Table B holds the same points as the rows below, measured another way and shuffled. Each row below is followed by which row of B it is.
B:
Ng: [ 20  18  17  56   9 -14 -26 -28   2   9 -13   7   0  28 -32   5 -14  -8]
QB: [ -7   6   7  36   7  14  -3 -10   4   5 -20   5 -14 -17 -10  -3 -12  -2]
HD: [  5  13   3  38  -6  13  -3 -11  -4   5 -23  25  -4   7 -22 -29 -13 -11]
QM: [  8   6   6  36  -1   1  -6 -17  -2   1 -11  13   1   5 -15  -9 -12  -9]
Sj: [ -6  -2  -3  -9  -4 -18  27   3  -3   1  -1   2  12  28   7  -2  -2  -3]
CP: [ -2   2   8  25  -5   0   2  -5  -2  -3  -2  14   0  -6   4 -11  -9  -8]
CZ: [ 23   8  -3  22  -4 -12   5  -6  -6   4  -7  18  10  35 -24 -21   3  -6]
Zf: [  9   3  -2  15  -4   4   5  -1  -3   1  -5  12   0   7  -9 -13   0  -2]
NF: [ 11   6 -11 -22 -13 -14  -1   6  -4   0   9  16  18  23  -4 -22   1 -10]
BG: [-11   8   0 -57   7 -24 -31  12  17  -1  28 -31   2   5  21  27   0   8]
Mt: [  6   4  -7 -18  -9 -16   6   5  -1  -1  10   5  12  24   1  -7   5  -3]
Fj: [ 13 -10  -9  17  -8   3  34   6 -11  -5  -4  19  12  13  -7 -14  15   1]
Rg: [  4   6  13  39   7   0 -22 -21   2   0 -13  -2  -7  -4 -15   4 -19  -8]
BD: [-11  -1   6  28   3  11   9 -11   0   2 -17   1  -7 -11  -2  -3 -11  -2]
BL: [-20   2   8  10  12   3  -5  -6   7   4  -9 -19 -11 -15  12  20 -12   5]
HF: [  6   0  -4 -10  -4  -8   9  11   2  -2   7   4   3  10   7  -3   9   2]
RZ: [  5   6   7  39  -1   6  -4 -18  -1   4 -18  16   0   8 -19 -19 -15  -7]
Gl: [ 8 -5 -8 -5 -9 -2 11  8 -6 -6 10 12  9  8  1 -9  8 -1]
TG: [ 16  16   7  44   2  -2 -12 -14   5  13 -18  17  -8  19 -23 -19  -9  -8]

[ 11   2   2  18   1 -12   0  -7  15  -9  -6   0 -15  -4   7  -6   5  -3
 -11   1  21  -7   0   8] => TG
[ 1  3 -8 -7  1  1 -3 -2 -3  4  0  7 -6 -7  5  0 -6 -2  0 -4 -7  1  4 -5] => HF
[ -4   3  -8  -3   2  -1 -12  -1  -1   0  -4   5  -5 -10   3   1  -2   1
  -2  -6 -13  -1   7  -6] => Mt
[ 2 -9  1  7  1  0 11 -1 -3 -1  2  0 -3  4  0 -2  3  3  5  4 14 -3 -7  7] => BD
[ -5  -9  -9  -3   7  -2  -4  -2  -4   6   1   6   1 -11   4   2   1   7
   4 -12  -6  -4   6  -1] => Sj
[  2  -2  -1  -7   2   3 -38   2  -3   2   7   0  13   6   2   1   0   0
   2   4  18   3  -3   0] => BG
[  3   0   3  23  -5  -6   2  -3   4 -12  -8  -2 -23   1  -2  -4   5   1
  -1   6  -1  -6  -6  11] => HD
[  0  -5   5  12   3  -9   0   0   6 -16  -4  -2   2   3   0  -1  10   5
  -5  11  30  -5  -3   4] => Rg
[  7  -6   5  13  -2  -2  10  -1   0  -4   2  -3  -5   9   0  -4   4   0
   3   8  22  -4 -10  12] => QB
[ 0  3 -3  4 -2 -2  5 -1  4 -2 -4  0 -8 -2 -1  0  1 -1 -2 -1 -9  0  0  1] => Zf
[ -4   6  -8  -5  -2   2   3   0  -5   1  -4   4  -6  -7   0   2  -6  -1
   0  -2 -22   3   5  -9] => Gl
[  3   2   3  11   9 -20   2  -5  24 -18  -9  -1   5  -9  11  -3  16   3
 -21   2  38  -7  10  -1] => Ng
[  0  -2   3  17  -2  -6   3  -2   6 -12  -7  -2 -12   0  -2  -3   8   3
  -2   4   7  -6  -2   7] => RZ
[ -6   5 -12 -10   2  -1  24  -2   0   6  -3   6  -3 -13   4   3  -3   0
  -3 -13 -27   1  12 -10] => Fj
[  0   0   1  11   0  -7   4  -2   6 -12  -7   0  -8  -2   1  -2   6   2
  -5   5  10  -4   0   1] => QM
[ -8   6  -6   5  -4   0 -20   0  -2  -7 -11   3 -16  -8  -4   1  -3   1
   0  -1 -30   0   5  -6] => NF
[ -1  -2  -2   5   1  -1  -1  -1  -9  -9  -3  10 -14  -5   6  -2  -2   3
   1   8  11  -3  -4  -2] => CP
[ -1   9  -7   5   2 -11   1  -5  15  -8 -10   1  -8 -14   3  -1   5  -2
 -14  -9 -13  -3  14  -6] => CZ
[  7 -11   2   2   3   1   0  -1  -5   3   9   0   8   7   4  -2   3   2
   7   5  35  -3 -10  11] => BL
